Below are the code and all the weights of a small trained network. Each question names an input and a class and asks about switching units off, where a switched-off unit gives its printed mean instead of its output.

import numpy as np


def w(rows, s, z=0):
    codes = np.array(rows[::2]) - 128.0
    scale = np.full(codes.shape[1], s)
    scale[-1] = z or s
    return codes * scale


def norm(h):
    return h / np.sqrt((h * h).mean(-1, keepdims=True) + 1e-5)


def f(y):
    return np.maximum(y, 0)


def log_softmax(a):
    a = a - a.max(-1, keepdims=True)
    return a - np.log(np.exp(a).sum(-1, keepdims=True))


def net(x, mask):
    res = np.array(x, float).reshape(1, 4) / 4 @ E
    u = 0
    for l in range(4):
        y = f(norm(res) @ A[l][:, :-1].T + A[l][:, -1])
        res = res + np.where(mask[u : u + 7], y, B[l][:, -1]) @ B[l][:, :-1]
        u += 7
    return log_softmax(norm(res)[-1] @ U[:, :-1].T + U[:, -1])


A, B = {}, {}
E = w([
[207,65,104,55,85,132,140,164,133,191],'x0',
[114,19,32,159,209,155,122,145,111,156],'x1',
[137,90,120,104,207,128,154,30,160,172],'x2',
[157,115,196,104,139,185,154,79,19,2],'x3',
],0.0077)
A[0] = w([
[52,162,207,118,200,116,91,98,164,114,131],'0.n0',
[102,87,109,159,118,99,125,75,212,203,33],'0.n1',
[206,140,121,86,135,175,232,87,193,102,74],'0.n2',
[104,169,162,128,63,72,183,197,61,157,166],'0.n3',
[46,168,147,146,99,192,153,103,143,160,65],'0.n4',
[148,164,160,166,93,130,78,185,117,184,5],'0.n5',
[184,82,186,95,102,254,111,182,56,68,20],'0.n6',
],0.0068,0.0023)
B[0] = w([
[123,123,172,180,149,175,158,151,117,167,204],'0.n0',
[82,95,97,105,154,34,39,176,86,120,240],'0.n1',
[49,196,113,85,138,26,229,187,144,164,194],'0.n2',
[181,203,80,38,231,162,172,178,201,99,212],'0.n3',
[125,114,149,125,130,221,81,169,70,84,156],'0.n4',
[114,116,49,106,169,193,145,101,167,145,171],'0.n5',
[187,15,197,92,122,150,1,154,74,127,254],'0.n6',
],0.0068,0.0054)
A[1] = w([
[135,99,170,80,148,88,182,100,109,120,38],'1.n0',
[103,167,128,197,143,169,121,142,126,74,22],'1.n1',
[99,178,131,115,95,112,144,145,168,119,128],'1.n2',
[101,183,104,84,134,134,119,107,49,69,71],'1.n3',
[151,119,106,129,142,105,244,111,106,152,18],'1.n4',
[165,66,110,68,113,130,158,101,82,139,7],'1.n5',
[77,155,155,175,162,135,161,80,109,123,81],'1.n6',
],0.011,0.0016)
B[1] = w([
[136,248,103,92,209,127,161,166,143,116,223],'1.n0',
[102,102,83,162,100,55,210,62,137,168,203],'1.n1',
[174,115,59,93,157,216,180,112,90,217,195],'1.n2',
[109,176,128,115,102,59,108,104,125,86,210],'1.n3',
[99,124,1,75,59,167,153,134,200,218,175],'1.n4',
[141,165,143,172,124,218,180,108,60,141,253],'1.n5',
[136,96,130,178,62,183,154,138,123,136,207],'1.n6',
],0.0092,0.0054)
A[2] = w([
[107,176,89,67,139,127,191,158,132,70,250],'2.n0',
[202,138,86,101,143,187,161,183,119,147,119],'2.n1',
[229,191,214,118,193,162,45,213,67,67,32],'2.n2',
[140,9,109,171,165,204,147,126,151,129,86],'2.n3',
[97,158,130,83,109,31,50,196,157,69,226],'2.n4',
[166,145,162,65,99,72,77,131,84,22,236],'2.n5',
[100,95,174,89,164,155,11,82,193,255,49],'2.n6',
],0.007,0.0014)
B[2] = w([
[74,197,98,100,161,153,97,219,219,176,222],'2.n0',
[114,228,148,147,70,253,134,118,118,112,254],'2.n1',
[132,17,114,161,166,69,131,136,129,77,242],'2.n2',
[194,171,155,103,169,108,139,179,169,82,211],'2.n3',
[61,156,111,18,144,44,16,26,194,166,180],'2.n4',
[41,76,144,89,112,83,119,150,132,62,205],'2.n5',
[104,94,188,48,130,166,103,51,31,25,211],'2.n6',
],0.0071,0.0064)
A[3] = w([
[149,100,93,173,194,173,129,120,120,140,105],'3.n0',
[235,68,104,143,99,186,100,174,141,92,2],'3.n1',
[72,224,168,101,136,141,170,99,90,88,146],'3.n2',
[219,134,147,78,91,118,109,152,254,60,74],'3.n3',
[180,81,137,173,78,50,94,74,99,73,11],'3.n4',
[80,75,69,56,150,62,24,53,115,188,103],'3.n5',
[145,127,237,232,97,144,80,2,85,145,53],'3.n6',
],0.0073,0.0019)
B[3] = w([
[118,61,127,70,117,76,95,230,150,118,183],'3.n0',
[138,103,145,147,128,114,127,154,1,70,176],'3.n1',
[145,72,45,101,104,135,6,187,108,155,216],'3.n2',
[75,128,85,145,177,144,162,79,197,168,165],'3.n3',
[81,241,199,140,55,88,86,105,149,191,153],'3.n4',
[76,144,188,84,101,65,82,141,203,48,254],'3.n5',
[181,152,170,175,75,209,134,162,63,96,159],'3.n6',
],0.0092,0.007)
U = w([
[199,153,178,129,158,104,153,36,103,176,22],'0',
[135,73,124,111,124,164,91,183,31,33,190],'1',
[130,200,50,73,131,232,132,145,143,189,193],'2',
[175,149,159,149,157,113,142,62,140,126,2],'3',
[213,142,141,140,134,83,140,63,136,148,22],'4',
[65,114,134,52,123,52,45,119,189,66,171],'5',
[88,72,80,207,157,85,180,120,171,163,110],'6',
[120,134,159,253,41,186,179,55,67,114,97],'7',
],0.013,0.0049)

Each question gives the input, the list of numbers given to net, and the class t.
The units are the neurons (one row each of A and B). Each row of codes is followed by its name. A weight is (code - 128) times the scale printed after its matrix; where a second scale follows, it is the last column's (A, B and U).
mask holds one flag per neuron, layer by layer. A switched-off neuron (its flag False) gives its mean, the last column of its row in B, instead of its output. The means were averaged over made-up inputs and are rounded, as every weight is.
A unit's drop is (log p(t) with every unit on - log p(t) with that unit switched off) / (log p(t) with every unit on - log p(t) with every unit switched off).
The circuit of an input: a set's keep is (log p(t) with only the set's units on - log p(t) with every unit switched off) / (log p(t) with every unit on - log p(t) with every unit switched off). Starting from the 12 units with the biggest drops (on a tie, the unit counted first), units are removed one at a time, each time the one whose removal leaves the highest keep (on an exact tie, the one counted first), for as long as the keep stays at least 0.8.
circuit, biggest first: the units of the circuit, biggest drop first
unit that matters most: the unit with the biggest drop
k most important neurons: the k neurons with the biggest drops, biggest first
top k neurons in layer l: the k neurons of layer l with the biggest drops, biggest first
input [-6,2,-5,8], class 5: circuit, biggest first -> 1.n3, 2.n4
input [-1,2,-5,3], class 5: top 3 neurons in layer 1 -> 1.n2, 1.n6, 1.n3
input [-6,2,-2,7], class 7: circuit, biggest first -> 0.n1, 1.n1, 1.n6
input [-7,-2,7,4], class 7: circuit, biggest first -> 1.n6, 0.n0
input [-7,6,0,7], class 7: unit that matters most -> 1.n1
input [4,8,-8,-7], class 5: circuit, biggest first -> 1.n5, 2.n4, 3.n5
input [-5,4,-3,-4], class 6: circuit, biggest first -> 0.n6, 1.n1
input [-2,-3,-2,-8], class 2: 4 most important neurons -> 1.n2, 0.n6, 0.n3, 1.n3
input [-6,-7,7,-1], class 7: circuit, biggest first -> 0.n0, 1.n6
input [-7,-1,3,-5], class 7: top 2 neurons in layer 0 -> 0.n0, 0.n3
input [-3,-8,-1,2], class 2: circuit, biggest first -> 1.n2, 3.n5
input [-6,-5,-2,7], class 5: top 2 neurons in layer 2 -> 2.n5, 2.n1
input [-6,4,-3,-5], class 6: circuit, biggest first -> 0.n6, 1.n1
input [3,-4,-3,7], class 5: circuit, biggest first -> 1.n3
input [-4,-6,7,-7], class 1: 2 most important neurons -> 2.n6, 0.n0
input [7,5,3,-6], class 5: 3 most important neurons -> 0.n1, 3.n5, 0.n6
input [-6,6,-3,-4], class 6: top 3 neurons in layer 2 -> 2.n6, 2.n4, 2.n5
input [-3,6,-4,-1], class 6: 3 most important neurons -> 0.n1, 0.n6, 1.n1
input [-6,-1,-3,1], class 7: 2 most important neurons -> 1.n1, 1.n6
input [-7,-7,1,-5], class 2: circuit, biggest first -> 1.n2
input [2,-4,2,-3], class 2: 2 most important neurons -> 1.n2, 0.n6
